Below is a small trained network, with its code and all its weights. Each question gives an input and a target symbol and asks what happens when units are switched off, that is, made to give their printed mean instead of their output.

import numpy as np


def w(rows, s, z=0):
    codes = np.array(rows[::2]) - 128.0
    scale = np.full(codes.shape[1], s)
    scale[-1] = z or s
    return codes * scale


def norm(h):
    return h / np.sqrt((h * h).mean(-1, keepdims=True) + 1e-5)


def f(y):
    return np.maximum(y, 0)


def softmax(a):
    e = np.exp(a - a.max(-1, keepdims=True))
    return e / e.sum(-1, keepdims=True)


def log_softmax(a):
    a = a - a.max(-1, keepdims=True)
    return a - np.log(np.exp(a).sum(-1, keepdims=True))


def net(x, mask):
    ids = ['ΓΔΘΠΩαζημξφ'.index(c) for c in x.split()]
    T = len(ids)
    res = E[ids] + P[:T]
    r = norm(res)
    for j in range(2):
        rows = slice(4 * j, 4 * j + 4)
        q, k, v = (r @ M[0][rows].T for M in (Q, K, V))
        z = softmax(np.where(np.tri(T) > 0, q @ k.T / 4**0.5, -1e9)) @ v
        o = O[0][rows]
        res = res + np.where(mask[j], z, o[:, -1]) @ o[:, :-1]
    y = f(norm(res) @ A[0][:, :-1].T + A[0][:, -1])
    res = res + np.where(mask[2:26], y, B[0][:, -1]) @ B[0][:, :-1]
    return log_softmax(norm(res)[-1] @ U[:, :-1].T + U[:, -1])


Q, K, V, O, A, B = {}, {}, {}, {}, {}, {}
E = w([
[136,127,60],'Γ',
[130,153,164],'Δ',
[65,120,255],'Θ',
[130,120,69],'Π',
[5,108,87],'Ω',
[111,190,167],'α',
[142,208,119],'ζ',
[115,172,110],'η',
[166,107,144],'μ',
[150,162,171],'ξ',
[137,124,70],'φ',
],0.02)
P = w([
[135,68,252],'0',
[151,58,204],'1',
[152,52,187],'2',
[148,49,174],'3',
[146,50,165],'4',
[133,46,153],'5',
[127,49,146],'6',
[123,59,143],'7',
[119,50,141],'8',
[114,54,141],'9',
[120,56,141],'10',
],0.0029)
Q[0] = w([
[172,74,72],'H0',
[182,53,42],'H0',
[187,104,139],'H0',
[181,166,151],'H0',
[198,125,103],'H1',
[159,39,4],'H1',
[146,206,198],'H1',
[81,145,117],'H1',
],0.013)
K[0] = w([
[71,219,31],'H0',
[12,254,43],'H0',
[174,218,131],'H0',
[201,80,92],'H0',
[167,102,113],'H1',
[208,37,140],'H1',
[53,222,89],'H1',
[103,131,168],'H1',
],0.0098)
V[0] = w([
[175,91,131],'H0',
[175,167,122],'H0',
[109,98,78],'H0',
[145,118,104],'H0',
[97,80,214],'H1',
[125,170,178],'H1',
[226,146,173],'H1',
[147,11,154],'H1',
],0.011)
O[0] = w([
[241,42,185,171],'H0',
[179,222,80,193],'H0',
[145,133,149,17],'H0',
[164,40,84,108],'H0',
[84,103,162,148],'H1',
[192,205,71,232],'H1',
[120,68,198,255],'H1',
[143,120,254,28],'H1',
],0.0075,0.0033)
A[0] = w([
[124,144,188,171],'N0',
[130,191,68,119],'N1',
[34,135,124,98],'N2',
[107,156,39,118],'N3',
[90,150,25,159],'N4',
[81,51,65,86],'N5',
[184,162,61,151],'N6',
[108,23,100,166],'N7',
[163,192,163,124],'N8',
[163,20,73,166],'N9',
[157,236,173,76],'N10',
[168,254,189,141],'N11',
[104,149,62,136],'N12',
[110,22,232,28],'N13',
[203,9,125,2],'N14',
[176,176,102,115],'N15',
[99,238,101,106],'N16',
[254,127,178,55],'N17',
[63,57,219,228],'N18',
[129,187,225,25],'N19',
[183,51,232,55],'N20',
[132,43,59,73],'N21',
[149,182,72,157],'N22',
[110,205,106,109],'N23',
],0.0088,0.0045)
B[0] = w([
[196,148,121,199],'N0',
[87,129,113,209],'N1',
[212,126,103,150],'N2',
[141,146,153,206],'N3',
[206,93,166,229],'N4',
[56,132,138,156],'N5',
[85,234,119,235],'N6',
[73,118,86,183],'N7',
[55,111,152,194],'N8',
[121,177,206,194],'N9',
[58,75,156,200],'N10',
[72,52,78,252],'N11',
[162,97,174,191],'N12',
[135,214,159,204],'N13',
[176,56,100,166],'N14',
[69,122,173,196],'N15',
[216,99,129,208],'N16',
[119,146,164,204],'N17',
[171,194,37,254],'N18',
[171,1,14,174],'N19',
[121,240,152,220],'N20',
[103,168,129,157],'N21',
[99,155,154,224],'N22',
[157,144,138,185],'N23',
],0.0053,0.0056)
U = w([
[247,41,83,56],'Γ',
[22,115,132,217],'Δ',
[31,206,154,58],'Θ',
[225,137,229,133],'Π',
[117,69,97,131],'Ω',
[135,60,81,193],'α',
[100,35,199,254],'ζ',
[134,159,60,75],'η',
[112,140,180,23],'μ',
[176,126,50,243],'ξ',
[155,150,68,65],'φ',
],0.014,0.0027)

Each question gives the input, a string of symbols that net reads in full, and the target symbol t.
The units are the heads (4 rows each of Q, K, V and O) and the neurons (one row each of A and B). Each row of codes is followed by its name. A weight is (code - 128) times the scale printed after its matrix; where a second scale follows, it is the last column's (O, A, B and U).
mask holds one flag per unit, heads first, then neurons. A switched-off unit (its flag False) gives its mean, the last column of its rows in O or B, instead of its output. The means were averaged over made-up inputs and are rounded, as every weight is.
A unit's drop is (log p(t) with every unit on - log p(t) with that unit switched off) / (log p(t) with every unit on - log p(t) with every unit switched off).
The circuit of an input: a set's keep is (log p(t) with only the set's units on - log p(t) with every unit switched off) / (log p(t) with every unit on - log p(t) with every unit switched off). Starting from the 12 units with the biggest drops (on a tie, the unit counted first), units are removed one at a time, each time the one whose removal leaves the highest keep (on an exact tie, the one counted first), for as long as the keep stays at least 0.8.
units of the circuit, in order: the units of the circuit, biggest drop first
most important unit: the unit with the biggest drop
k most important neurons: the k neurons with the biggest drops, biggest first
which heads matter: for each layer, one digit per head in row order, 1 if its drop is at least 0.15 and else 0, layers parted by /
drop when u is switched off: that unit's drop, to one decimal
input Θ ξ Ω ξ, target Δ: 2 most important neurons -> N11, N10
input Π Θ φ φ Ω φ Π φ ξ φ, target Δ: which heads matter -> 10
input Γ α Γ φ ξ ξ Π, target Θ: 2 most important neurons -> N9, N5
input μ ξ Γ Θ Π Θ φ, target Π: which heads matter -> 01
input φ μ α α Δ Π Π φ ξ ξ, target Θ: 3 most important neurons -> N4, N6, N16
input μ φ α η Δ Γ ξ Θ, target ξ: which heads matter -> 01
input φ Γ Ω ξ φ φ ξ Π, target Δ: which heads matter -> 10
input φ ξ α ξ ξ μ Π, target Π: which heads matter -> 01
input ξ φ φ, target Γ: units of the circuit, in order -> H0, H1
input ξ ξ ξ η Δ, target ξ: units of the circuit, in order -> H1
input μ φ ξ φ φ Θ, target Π: units of the circuit, in order -> H0, N18, N0
input φ Ω φ ξ ξ ξ φ, target Δ: units of the circuit, in order -> H0, N9, H1
input α ξ μ Π Ω μ α ξ φ, target Θ: which heads matter -> 10
input Π η Π ξ, target ξ: which heads matter -> 01
input Θ φ ξ, target ζ: 3 most important neurons -> N11, N10, N19
input ξ α ξ α Π φ, target Θ: which heads matter -> 01
input Δ Π α Π φ ξ ξ Γ, target Θ: most important unit -> N9
input φ Θ α ξ ξ ξ ξ Θ, target Θ: 3 most important neurons -> N18, N4, N16
input Δ ξ ξ ξ ξ, target ζ: 2 most important neurons -> N11, N19
input φ φ φ φ, target Γ: 2 most important neurons -> N14, N11
input μ Θ μ Θ, target Π: drop when H0 is switched off -> 0.4
input ξ Θ Δ φ ξ α φ Π, target Θ: drop when N9 is switched off -> 0.2
input Δ φ Π μ φ ξ φ, target Π: drop when H1 is switched off -> 0.8
input Π ξ μ φ Π Π μ Γ, target Π: drop when H1 is switched off -> 0.9
input φ Δ α Γ, target Θ: 2 most important neurons -> N9, N18
